Stage of each row:
[ -61 -118 -152   70  147  218   23 -102 -120 -108 -106 -159  283 -136
  -89  129   89 -130  -36   57   -4  -85    7   61   10 -111  167 -202
  337  149  223  -17 -276 -344 -135  324  -66   62 -151  297   17  -51
  -95   60  225] | 1
[ -93   70 -116  -36  123   85 -108  216  -79   77  -35  -13 -280   55
  -81  -26  109 -152   37   42  -25  -11 -229   17  145   29  -39  218
  -57 -107   21   38  125  106   85 -172   -3 -143  -76 -249  125   65
 -138   65  -75] | 3
[  89  -48  -80   89   37  183    9 -177  106 -105   -4  205  125   44
 -224  -92    2   13  -55   19   -2   -9   45  116   92  -54    5 -158
   89  -92   21  -79 -130  -85  -26   73   57  -16  -17  143  -67  -43
   59    4  -29] | 10
[ 154  -29   38  222 -145   14  248  -31  -23   43  -24  -36  -34  147
 -136  -35 -204    5  -82  193  197  207  112  -12   32  198 -120  -75
  -58  108   27  172   45  -51   68  -64 -387  -46  161 -198 -192  -58
   62 -132 -136] | 15
[-194   10  239   -1   16 -192 -219 -122   34 -213  -17 -121  -71   -3
   55  128    2  -18 -215 -125 -244   19 -135 -287 -155  -45   52  144
   56  -73  270 -172 -175   37   46  205  -22 -242  -58  276  237  201
  -57  294  -28] | 12
[ 197   32  -78  114  -60  281  110 -146 -169  124  -53  527   84   33
  -98  -37  -99  -60  134  -88  202   37  249  -40   22  148  -29    2
  -50  -38 -114   56   41   53  -22 -244   31   90  -15  198  -65  149
    7 -149   35] | 21
[ -74  -23   78  -32   66   28  -72  178   -6  -45  133   -1 -203   73
 -155  -12    0  -47  122  139  -49  -56 -114   58  145   75 -164  261
  -88 -110 -125  -54  105  152   31  -31 -188 -188 -118 -371   15  106
  -53   70 -101] | 10
[  18 -123   50   18   85   33  106  -61 -147   98  -21  159  178  -74
  -28  -17   71   -5   21   54   64  -30  117    9   95   24  125  -53
  -50   20  -10  -85  -84  -92   81   22   58  126  -31  219  -23  123
   89 -111  125] | 11
[  54   38  -62   99 -141  196   46   38 -114  102  -69  286   96  175
  -57 -158  -86  -23  -70 -202   90   18   12 -127   55   64  -34  -74
  -47  -26  105 -146  -17   23 -139  -64 -102   42  -21   35   36  102
    8  -99   12] | 24
[   9  229 -140  -24   69    8  -41   32 -155  149 -172  -57 -197 -118
  -69   65  109 -150 -108  -51  146   -1 -330 -113   77   16  122  134
  105   25  335  195   28   57   91 -202   73 -135  -89  177  185   61
 -195    3  -17] | 32
[-119  -95  -32   -8   14  113  -49  190   23   27  106  197  -80  208
 -140 -200   88  -71   51   18  -84    6    6   72  138   32 -125    7
 -193 -130 -121 -233    0   83  -58  -43 -105 -100    9 -382   -4  110
    0   56 -118] | 9
[ 179   16  -69  272  -92  283  346 -263  -57  -75   52  286  320   29
 -143    6 -128   57   43  140  277    8  388  117  -51   54   17 -382
  191  166  -23   26 -165 -175 -136  127 -278  117  113  131 -293  -29
  151 -193   84] | 20
[ -47   40 -163  -23   -5  -48  -76   50  -77  123 -218 -220 -130  -39
 -141    5  122 -233 -213  -40   68  153 -331 -139   30   31   68   -9
   45   97  427  121 -146  -90  -13  -78  -73 -234  -31   38  165   -3
 -285  129 -109] | 36
[  17  333  107  330    9  124  275   -4  -58  -67  253  -44 -180   24
   39  198  -84   70  165  438  266  -66  240  112  -41  115  -26  -67
  196  161 -136  280  245   78  224   63 -467  -34  192 -356 -272  -48
  205 -137   -7] | 25
[ -65 -211   -6  170  -11  109   42  208  -95   13  -31 -342  -84  168
  -84   45 -126 -180   -3  210  -37  168   44   -7   74  176 -148   59
   19  129   18  196   82 -184   28  114 -448  -12    2 -358  -71  -83
  -76   45  -44] | 6
[-229   49  161   41   36 -203   45   96   11  -65   86 -171  -46   68
   65  -28  122   67 -185  103  -79  -30 -114  -67    4  -70   91  -78
  -33   17  173 -232  -99   13   82  193 -172 -120  104 -129   52  104
  113   58  -22] | 10
[  96  -58  -27  -40  -90   72    5   30 -114  187  -79  453  -68  128
 -126 -184  -35  -78   23 -174   81  112   16 -113   90  161 -106  146
 -303 -146  -60 -117   22  169  -32 -349   56  -69  -19  -16   62  230
  -75  -61 -117] | 15
[ -68  -91  -70   60  -67  140 -113  193 -155  175  -90  -62  -89  139
  -65  -40    2 -260  -11  -65  -12  138  -50 -164   55  157  -80   68
  -70   72  139   77   38  -62  -36  -52 -214  -73  -55 -183   98   58
 -195   92  -55] | 32
[ 156   89   63  226 -117  157   33 -247  128 -195   40  140   79   96
 -163   18 -207   89  -75   24   62   18   88  -28  -36   27  -82 -111
  160  -31   59   -8  -58  -20  -23  143 -187 -103   15   97 -110  -57
   89   12  -65] | 19
[  13 -188  152   44  -95  -29  -20  189  -66   -5    5 -219 -110  145
 -157    6 -218  -73    9   99  -22  107 -108  -99  115  209 -243  278
 -112   15    0   42   82   13  -30   41 -427 -152 -136 -344   -4   49
 -103   41 -105] | 13
[  20  184   66   -4  -38  -19  142   24  -29    9  117  283  -26   37
  -90 -106   27  131    8   29  166 -128  -80   25   89   -5  -14    7
  -92  -76   -9 -241  -21  210  -42  -78 -109 -131    4 -142  -37  169
   93 -127  -46] | 18
[-165  -41   68   27   62  -29 -317   75   44 -134 -112 -399  -80   44
   -6   79    9  -97 -217  -77 -266   -6 -355 -200   32  -81   39  132
  144  -57  320 -106  -72 -120   56  296  -53 -182 -170   58  247  -43
 -134  269   15] | 1
[ 145 -264 -169  -24   68  337 -121   75  -67  278  -30  237  169  -14
 -296 -173  145 -213  222   65   73    9   52  153  320   83  -31  -85
 -134  -31 -152  -39   -7 -163   23  -52   99   74 -174 -139  -80  -69
  -95  -50   22] | 36
[-102  219   80 -144  203  -46 -463  -25  160 -118   72 -109 -270 -186
 -159  109  231  -62    5   13 -176 -213 -490  -35  143 -159   65  279
  132 -223  175  -99   10  171  204  102  255 -389 -278   38  261   28
 -160  315  -74] | 36
[ -11  211 -205   92  -20  139  -44 -121  -26 -163 -169 -184  -63  -42
 -181  132  -44 -155 -212 -102   71   17 -276 -100  -82  -47   29  -34
  402   96  486  200 -177  -88 -189   78 -164 -229 -118  252  142  -40
 -261  150  -36] | 31
[ 106  -13 -286   53   14  272  106  -23 -176   38 -177 -111  126 -102
 -275   71  -27 -211  -12   17  221    2 -134   59   94   47   11  -72
  306  190  297  245 -153 -218 -231   26 -210  -30 -201  146   -5  -74
 -259  -45   75] | 32
[  11 -168 -164  -56   21  189 -212   38  -11   26 -192  146   16  123
 -207 -165    0 -154 -118 -258 -150   57 -201  -64  154   -8  -53  100
  -43 -183  143 -119  -87  -49 -120  -73  163  -44 -186  148  193   47
 -170  106  -46] | 7
[  40  186 -156   89  -82   89   79  124 -113   31 -144 -223 -126   58
 -152   11 -109  -91 -168  -28  178   23 -338  -78   84   56  -44   61
  198  104  371  185   23   -9 -123  -45 -300 -139  -98  -79   76  -52
 -175  -53  -55] | 29
[  34  -84   70  257 -131  273   56   22  -50  -39   79   11  211  190
  -57  -26 -184   -4   32   49   30   -3  218  -42   37   90  -92 -172
  111  104  -15  -62   10 -163  -93  285 -388  103  -22 -141 -140  -57
  111  -54   77] | 25
[-110  133   -5  184   87  -50  265 -225  -12  -91   49   59   96  -55
   57   63  168   44 -155  195  104   29  220   60 -141  -88  241 -380
  150  135  162   -9 -215 -128  117  126  -58   17  287  222 -114   51
  181  -31   44] | 10
[  -4 -253  -10   75  -12  106   29  290 -230  330  -32 -216   -8   52
  -88  -17   41 -263  142  228  109  151   57  -23  193  242  -67   25
 -161  205  -35  168  107 -187  104   -4 -347   42  -40 -408  -85  -34
 -117  -55    8] | 35
[-178  494  -83  -71   80  122 -191   49   -1  -43  152  547 -411   58
    1  -40  223  -52   95 -185   -1 -185 -154  -63  -47  -74   -3  205
  -34 -277   -6 -177  111  481    7 -328  203 -317    0 -107  219  329
  -86  154 -144] | 27
[-164  427  -51 -150  218 -133 -117   35  -42   91   38   94 -285 -222
    4   39  404  -32  -47   20   83 -211 -409   -8   86 -169  255   95
   46 -103  245  -88  -11  250  207 -166  291 -268  -39   85  228  175
  -77   73  -26] | 34
[ 156 -169  -14  224   33  268  259   27  -53  113  165  192   55   99
 -183  -51  -60  -44  277  408  196   77  421  277  180  205 -127 -126
  -98   71 -400  181  163 -102  157  -56 -285  151  127 -389 -369  -83
  176 -206  -28] | 11
[   6  -68  203  212  -97   15  154  -64  -88    0  100   73   68   94
   41   63 -119    5   39  163   77  107  323 -101  -88  170  -44  -76
  -71  117  -81    0   -2  -47   87   99 -344    2  139  -93 -150  103
  128  -34    1] | 17
[ -58  -98  -37   20   92  109 -120   29  -66  112  -65  192  -35   73
  -16  -86  112 -119  -15  -66 -111   53   36  -50   92   21   58   34
 -121 -122  -17  -68   23  -25  136  -94  183   49    0   96  101  100
    2   48    6] | 7
[-134  319 -123  -16    7  145   18  143 -104   68   98  403 -188   97
  -20 -116  165  -50   56 -113  111 -134  -82  -16   23  -23    2   21
  -47  -99   34 -181   41  279 -100 -222  -19 -148   23 -194   95  243
  -41  -16  -61] | 27
[ -81  210   42  134  181   20   19  -44   41  -54  196 -219 -148 -178
  -71  210  211  -61  118  446  115  -96    0  162   35  -36  117 -107
  220  132   25  192   33  -45  278  179 -176 -180   66 -213 -130  -98
   35   83  -11] | 35
[ -42 -112 -149  197  -16  160   44  -68   10  -36 -122  -38   65  164
  -81  -60   -3 -140 -186    4  -52  193  115  -20  -35   17   31 -252
   87   61  177   58 -138 -234  -22   85 -119   28  143   70  -25  -77
  -22   71  -44] | 6
[ -66  343  -87   70  261   10  135  -43   25 -179   95 -220 -187 -200
  -93  192  160   58   -7  353  142 -214 -234  246   86 -161  158   -6
  357   27  132  167   21   29  169   94  -62 -150  -12  -36  -47  -84
   44  -25   37] | 4
[-111 -220  244  124  -77  -73 -157   70    4  -75    4 -250  -79  181
   -3   55 -157  -94 -100   35 -220  179   33 -230  -39  153 -139  156
  -90    4   64  -11   16  -74   91  192 -311 -124  -11 -145   62   55
  -31  201  -85] | 11
[-116  254  -28  -97    4 -192   46  113  -42   23  -27  126 -361   56
  -66  -72  103  -22 -146  -54   75   31 -313  -90    5   19  -25  206
 -153 -119  189  -76   -6  312    9 -320  -35 -324   66 -149  167  249
 -120   45 -211] | 12
[ 107  137 -138   18    2  197  -17    6 -187  221 -151  313    9   -6
  -48  -94   34  -70  -27 -202  144  -47 -118 -102  140   27  101   46
   -4  -71  140   14   71   57   28 -230  192   90 -101  267  126  102
  -42 -140   71] | 28
[-116  138  159   33   76 -157   95   56  -59   10  131   21 -200  -18
   41   57   95   36   12  200   59  -27  -12  -14   10   46   38  104
  -94  -14  -23  -29   63  160  198  -63 -128 -143  105 -171   -6  170
   87   -5  -60] | 12
[-169  466 -134  -20   49  170  -74   33  -70    1  149  648 -397   88
   17  -34  209 -105  146 -151   73 -106   25  -49 -116   -2  -27  133
  -73 -210  -71 -106  102  458  -29 -414  120 -271   97 -146  144  365
  -91  114 -151] | 26
[ -42 -245  -12   29  -66  182 -261  328  -92  255   -8  -41 -199  223
 -151 -106   -3 -325  154   24  -94  188  -18 -113  179  261 -241  212
 -273  -21 -108   70  188   -8   63 -109 -241 -121 -101 -533   50   21
 -220  148 -158] | 34
[ -55  -60   30  206 -147  315  -28  259  -29   37  192  118  -64  345
  -96 -120 -131 -107  178   83  -11   44  216   -1   81  189 -274  -20
  -99   11 -212  -68  181   33  -91   80 -483  -33   23 -631 -139    9
   28   20  -95] | 27
[ -17  129   60  -51  148   30 -455 -110  234 -136   27 -130 -142 -119
 -210   57  151  -43  -64    7 -190 -146 -417  -23  158 -157   54  134
  167 -205  192  -82  -27   39  197  197  237 -314 -241  100  189  -99
 -103  294  -79] | 36
[ -13   -8   54  161  -46   -5  327 -145  -70  -72   64   54  237   -6
  -44   20   -3   67  -81  170  179   17  221   39  -79    9   86 -318
   93  191  104  -95 -240 -143  -84  186 -307   11  147   66 -181   68
  134 -109   61] | 15

Levels:
[  10  112  340 -265  -97  442  397   19   36   71  114   32   56 -183
 -199 -272   15 -463 -346  -95  246  -15   57  271   13  298  -76 -555
 -140   18 -181  180  410   70   42  -29  -58  250 -131  -63  107 -142
 -268  452   88] | 20
[ 143   98 -394  179  297 -396 -237  120  -72  161  187  221   50 -181
   89   41   47 -110  182 -290 -200 -261  -71 -160 -482 -172 -103  332
  137 -221  143  -72 -288   11 -147  -21  -27 -372  -43  367 -584 -358
   33 -462   54] | 19
[ 109   65 -183 -130   57  219  507  -45 -137   89 -183 -144  -34  -34
 -351  -13  184  164 -337   57  -39  167  -98  114  -64   24 -133 -225
  -81   26   55  176 -366  -68  -19   25  194   26  -54   53 -382  171
  -24  144  -97] | 16
[ -16   64  410  -87 -289   30  -16 -129   70   59   30 -219   57  163
  -92 -385 -172 -335  183 -101  241  222    0  262  -62  -54  107 -384
  -56  -41 -113  467  210 -212 -192 -199  -51    8   66 -160  406  195
   58  287  173] | 11
[-152   29   25  -92   78  328  197  -66   52    9   46   18   18  -57
  155  145  -22 -289   27 -384   36 -140 -386  -73 -175  222  -68 -115
 -334   62  107  370  130   60 -260  -11  -63 -284  138  506 -334  -89
 -155 -100  165] | 9
[-157   24 -123  -47   81  406  496 -197 -203   66  -57  113   13   17
  -87   62  193   -6 -260 -191   -6  -49 -299   93 -164  -13 -160 -212
  -13  -19  113  515  -71  120  -82   39   63  -31   92  306 -229  101
   58  202   45] | 13
[ -24 -119  201 -178   59   83  137  285  262   97  149 -192  108 -366
  110 -266 -176 -669   -1 -429   16    5 -275    4 -204  375  -56 -100
 -338  -19  -42  282  346   -9    9 -210 -279 -177   33  154 -254 -480
  -99   87  111] | 23
[  78  311  -99  271   19 -498 -268   14  -49 -239 -147 -161 -143   -7
   54  242   52  210  -41  334   76 -374  204 -210  366 -129  121  -67
   67 -160  209 -340 -135  121  310  423   -4   26  116  -76  145   70
   97 -309  -72] | 4
[   6  195  503 -165 -320  118  150 -135   31 -100  -82 -250  -27   51
 -224 -279  -43 -189 -157  215  340   90  164  305  241  112   85 -579
 -109  -27 -140  222  280   -5  144  -15   50  395   -1 -327  626  213
  -42  388   46] | 12
[ 283   65  -35  232   30 -884 -521  259  208   33  121 -320   53 -218
   76 -337  -53 -198  362  -27 -122  -77  196  -63 -192 -205  136  239
   70 -276   83  -89 -189 -153  193 -176 -258 -167   35 -207   39 -311
  263 -262   23] | 17
[-226  -18 -130  -87  120  400  519  -92 -278  135  -64  188    8  -16
 -107   15    2  -95 -330 -226   44   35 -367   71 -182   18 -231 -205
  124  -80   50  472   45  161  -69   68  179  -29   44  256 -287   12
   80  173  -22] | 25
[ 128   20  219  172 -239 -502 -329   26  257   52  -24 -515 -202   58
   65 -306 -113 -270  397 -108   17   13   52 -120    3 -232  189  -99
   75  -68  157  302  187 -190  101 -209 -300 -345  252   41  175  114
  344 -113   67] | 9
[  58 -101  150  112   -4 -407   32  238  279   23   -3 -523 -117 -236
   85 -378 -134 -380  126 -110    3   66 -136  -81   -9   40   69  -15
  -28 -140  103  254  280   57  314 -217 -215 -171  195  -82   72 -168
  306   51  -59] | 22
[-191   74  -74 -206   31  563  719 -228 -438   36 -305  141 -158   55
 -361  158   36  149 -561   75  142   68 -319  134   -7   90 -289 -336
  133  -43   23  335   21  241   56  191  491  223  -15  208 -165  254
   37  150 -192] | 24
[ -41   58   95   -6  124  -57  248  281  260   67  214 -231  194 -182
   89 -354 -151 -345 -122 -110  176  199  -70   97   72  193   63 -328
 -200  -42  -82  123   82   40  -26  -55  -97  -14   15 -292  -26 -173
 -128  354  110] | 25
[-168  167   84  -29 -157  300  531 -381 -320 -159 -422 -193 -256  282
 -291  155   80  372 -343  348  237   94 -184  124  289  -79  -63 -419
   83  -25  113  376  -36  197  139  217  455  266  165   -1  321  642
  202  181 -171] | 9
[ -69  -11  343 -249 -186  323  254   62   65 -190 -270 -331  -12 -173
  -76   82 -115 -379 -225  -47  136  -98 -199  -10  294  439   -2 -323
 -495   97   26  155  332 -104  152  204 -205   37  100   74    2 -118
 -142  131   19] | 2
[ 144  303 -185  208   22 -507 -243 -131 -135  -77 -152 -111 -222  126
  -94  169   41  350  123  265   25 -158   96 -128   -4 -279   34   72
  175 -167  187 -175 -342   71   56  142  306  -76   66  107  -12  248
  153 -485 -105] | 11
[ -23  335  -33 -165   63  244  104 -136 -301  -94   20  398  229  -56
 -171  206  171  100 -367  111  135 -246  121  239  -13  136 -114 -292
 -134 -100  -97  -96 -285   76  -79  308  187  412 -213  -42   27 -102
 -326   49   95] | 11
[  70   17  234   51 -245 -224  -24 -115  -11  101  -57 -287  -52  135
 -177 -427  -63 -167  172  -12   96  212   47  196 -120 -270   71 -215
  198 -142   -8  461   70 -182   14 -226  -41  -20   97 -180  338  220
  325  215   34] | 14
[ -21  116   55 -171  -27    5  -89  156   40  244  212   97  234  -41
  -46 -246 -189 -334   -6 -324   75  152   -1  105 -222   25  -28 -291
  -57  -16 -124  192 -113 -261 -316  -84 -106 -134  -99   -8 -288 -228
 -181   73  214] | 29
[ -42  240 -198   -6  -20  174  152 -216 -489 -101 -302  239   26  165
 -272  361   95  296 -344  213   68 -193   33   38  157 -125 -106 -203
  111  -99   86  -57 -335  -80  -41  525  215  126  -58   45 -129  212
  -38  -63  -48] | 2
[  74  -34  261  155 -317 -510 -395    8   80  -44 -216 -504 -149  126
   12 -216 -261 -271  402  -30   44   29    0 -110   93 -233  183  -20
   79 -133  133  265  191 -318  104  -33 -263 -310  251  -65  275  125
  406 -151   23] | 3
[-180   37  150   48  -46   43   53 -102   19 -129 -130 -201  -58  113
  160   96 -223 -193  178 -130  170  -28 -360  -75   40   93   53  -80
 -223  -33  112  320  198   36 -168   73   73 -236  235  226   77  151
   52 -131   79] | 5
[  63   93  109  -25  -99 -118   65   46  108 -142 -276 -501 -110   82
  -75   70 -225  -23   80  133  147  148 -149  -96  243  142  112 -148
 -344   53   85  -30  -74 -177  -89  135  130 -208  128  -22  -68  245
  -51 -164  -38] | 3
[-243  143   75   80 -107  428  696 -306 -246 -205 -399 -221 -278  263
 -181  208   32  203 -418  316  300   -3 -232  -13  500  -17  -23 -503
   39   42  180  280  231  225  146  426  294   74  250   55  202  607
  115  316 -135] | 1
[ 224  122  -78  -11 -132 -290 -246   35  -43   13 -225 -255 -121    6
 -180  109   13   56   47   37 -100 -101  120 -141   50 -101   35  -49
  -36  -18  142  -74 -289 -296   52  125 -109 -204   26  118 -277   47
   79 -334  -36] | 6
[ -96  -95  196 -141 -197  237  245    4  -67  -66 -225 -257  135  -82
 -103  -98   67 -230 -266  -95    2    6 -103  130  208  116   -2 -359
 -191   -7   46  498   52 -201  212  132 -380  124  121 -149  130  -39
  167  424   58] | 5
[  73    1  248   15 -281 -269  -79 -140  -98   82 -129 -264  -27  160
 -236 -420 -104 -126  191   28   88  244   39  247 -164 -290   51 -151
  225 -196  -35  470    0 -226   18 -226   30   48   66 -233  407  226
  375  165    3] | 15
[  63   98   49  -85   28 -179  155  157  152   40 -111 -412 -162  -34
 -111 -112 -289  -77   20   50  154  278 -194  -73   15  160    3 -130
 -178    5    8  -33  -25    4  -77  -90  331 -176   42   15 -220  113
  -59 -208 -108] | 26
[  32  141 -264   62  234 -142  -40   67 -270   66  155  404  283 -202
  -40  -22  142  -61 -192 -105  -79 -247   74  133 -280  -94 -138   50
  166 -289  -17  -13 -299   53   24  164  -38  149 -167  -60 -180 -383
  -14    5   66] | 20
[  -8   92 -123   89  289 -361  -99  180   20  -72  108   18  170 -220
  169  -20 -170 -158  133  -91   33  -79 -224  -11 -250  142  -34  255
 -177 -253    8  -84 -144  162  -68    3  179  -49  -16    0 -119 -333
  -46 -293   18] | 21
[ -99  284  -78  -63   62  444  291 -140 -245  -66  -33  293  103  105
  -99  298   32    3 -330   24  210 -199  -18   44  162  114  -62 -397
 -140   41   -1  -89  -65    5 -275  468  138   10  -77  150 -226  108
 -381   92  125] | 2
[ 212   45  -35  -41   76 -301 -334  189  193  189  248  -27  174 -184
   60 -209 -101 -419  362 -407 -109  -22  -26   -6 -485   31   15  150
 -215  -75  -21   49 -173 -288 -339 -259 -202 -388  -79  216 -442 -385
 -150 -287  210] | 15
[ 114  215  122   93 -209 -294  -72    6  -76 -167 -243 -331  -13   73
 -200  -60   29  137 -191  406  149  -40  322   66  478 -130  152 -374
   55 -103   46 -106 -148 -156  313  337  -95  238   39 -475  386  222
  139  185  -53] | 4
[-119  120  -13    1   21  264  352  -51  -61 -204 -241 -146 -191 -138
   10  344  178    6 -404   67   47 -382 -156 -194  379  218  -57 -294
 -188   54  238   76  173  241  344  393 -119   28  188  287 -137   21
  -11    4  -69] | 4
[ -67  230  104 -144 -140  256  218 -278 -408 -113 -214  214  -16    8
 -306  134  229  155 -453  219  122 -240   96  233  102  -13 -140 -367
  118 -134   -4  182  -53  137  257  265  154  513  -69  -34  297   99
   43  165  -57] | 12
[ 134  -37  -56 -103  187 -184  -78  299  227   63  181 -117  280 -382
  104 -156  -26 -411  119 -361 -143  -35 -158   17 -348  269  -25  153
 -441  -71   -9   70 -199 -157 -122 -179 -261 -192  -60   91 -435 -546
 -169 -118  151] | 16
[  81  -30  204   31 -205 -306 -370  148  123  -32  -51 -276   37 -178
   85 -123  -38 -432  137 -204  -81 -255   88 -106   81   -5  110  -88
  -87  -89  114  190  187 -266  244   58 -600 -168  140   11   61 -308
  197  -40  120] | 4
[ 193  154  -52  -83    1  -90  102   57 -139   45  -41   10   81 -174
 -304 -129  168    6 -302  130  -11  -61  227  174  -29  -13  -75 -208
   60 -135  -43  -65 -247  -70  192   93  -11  255 -171 -206  -62 -131
  -22  134  -47] | 18
[  67  324 -128  171  129 -206  173  -67 -177  -87    4   75  -47  -33
 -154  -12  176  239 -297  357  154 -168  211  102  136 -138  -23 -220
  229 -216   37 -189 -161  290  243  244  271  313  -62 -225  195  112
   21   80  -96] | 18
[-122  -53 -157  -27  127   -7  144   14 -178   99 -109   39  -92 -103
  -11   71 -113 -133  -40 -272  -79  -55 -403 -117 -299    8 -194  126
   76 -140  137  326    7  109   -6  -26  141 -221  101  400 -395 -149
  189 -276  -72] | 25
[  59   74 -278  264  306 -551  -78  188   45  -56   56 -123   15 -230
  160  -19    3    2   87   -8  -90 -160 -135 -145 -149  -59  -11  289
   18 -267  172  -79 -213  210  172   30   50 -137   86   22 -183 -246
  182 -292  -71] | 20
[  60  128  164   20 -149 -179 -187    0   66   40   55 -178  180  160
  -21 -243 -164 -184  212  -54  158  177   93  155   -6 -105  156 -259
  -93  -61  -72  189 -132 -318 -283  -24  -92 -105   12 -242  177  130
  -25  130  198] | 7
[  -1   -4  259  -94 -280   12 -100  -11  -82  -10 -105 -123  157  -54
 -106 -189   50 -291 -116  -96   15  -95  133  169  116  -34   44 -341
  -10  -92  -11  385   78 -277  195   94 -452  154   41 -210  282 -117
  174  323  125] | 6
[-233  131  224  -26   -6  297  356 -130    6 -140   39  -36  113    8
   92  -57   26 -162 -188  -19  259  -44 -186  186  144  174   19 -406
 -221  -38  -11  387  201  220   -6   95   25  215  121  -64  346   92
  -72  376  133] | 10
[  13   89 -206  118  280 -277  -11   53   16   13   90   -7   68  -56
  121    8 -151  -61  256 -157   12   32 -316  -45 -378   18  -42  279
 -145 -174   65   36 -232   99 -298  -99  304 -278   32  214 -304  -98
  -40 -367   34] | 18
[  36  130 -231  191  128 -422 -430  136 -135 -119  -12  147  188 -181
  169  241   34 -102   65 -106 -153 -475   52 -194  -16  -80   18  219
  -42 -219  179 -180 -249 -127   91  378 -335 -167   35  101 -245 -421
   50 -350  101] | 2
[ -85  122   85  152   20 -184   63  -36 -136   -5   73   68   14  -46
   -4 -236  -26 -157 -105   52  167 -114   41  132  -13 -150  -20 -186
  310 -281   -3  199  218  229  220   66   38  196   41 -188  371  -45
  218  202   -7] | 22
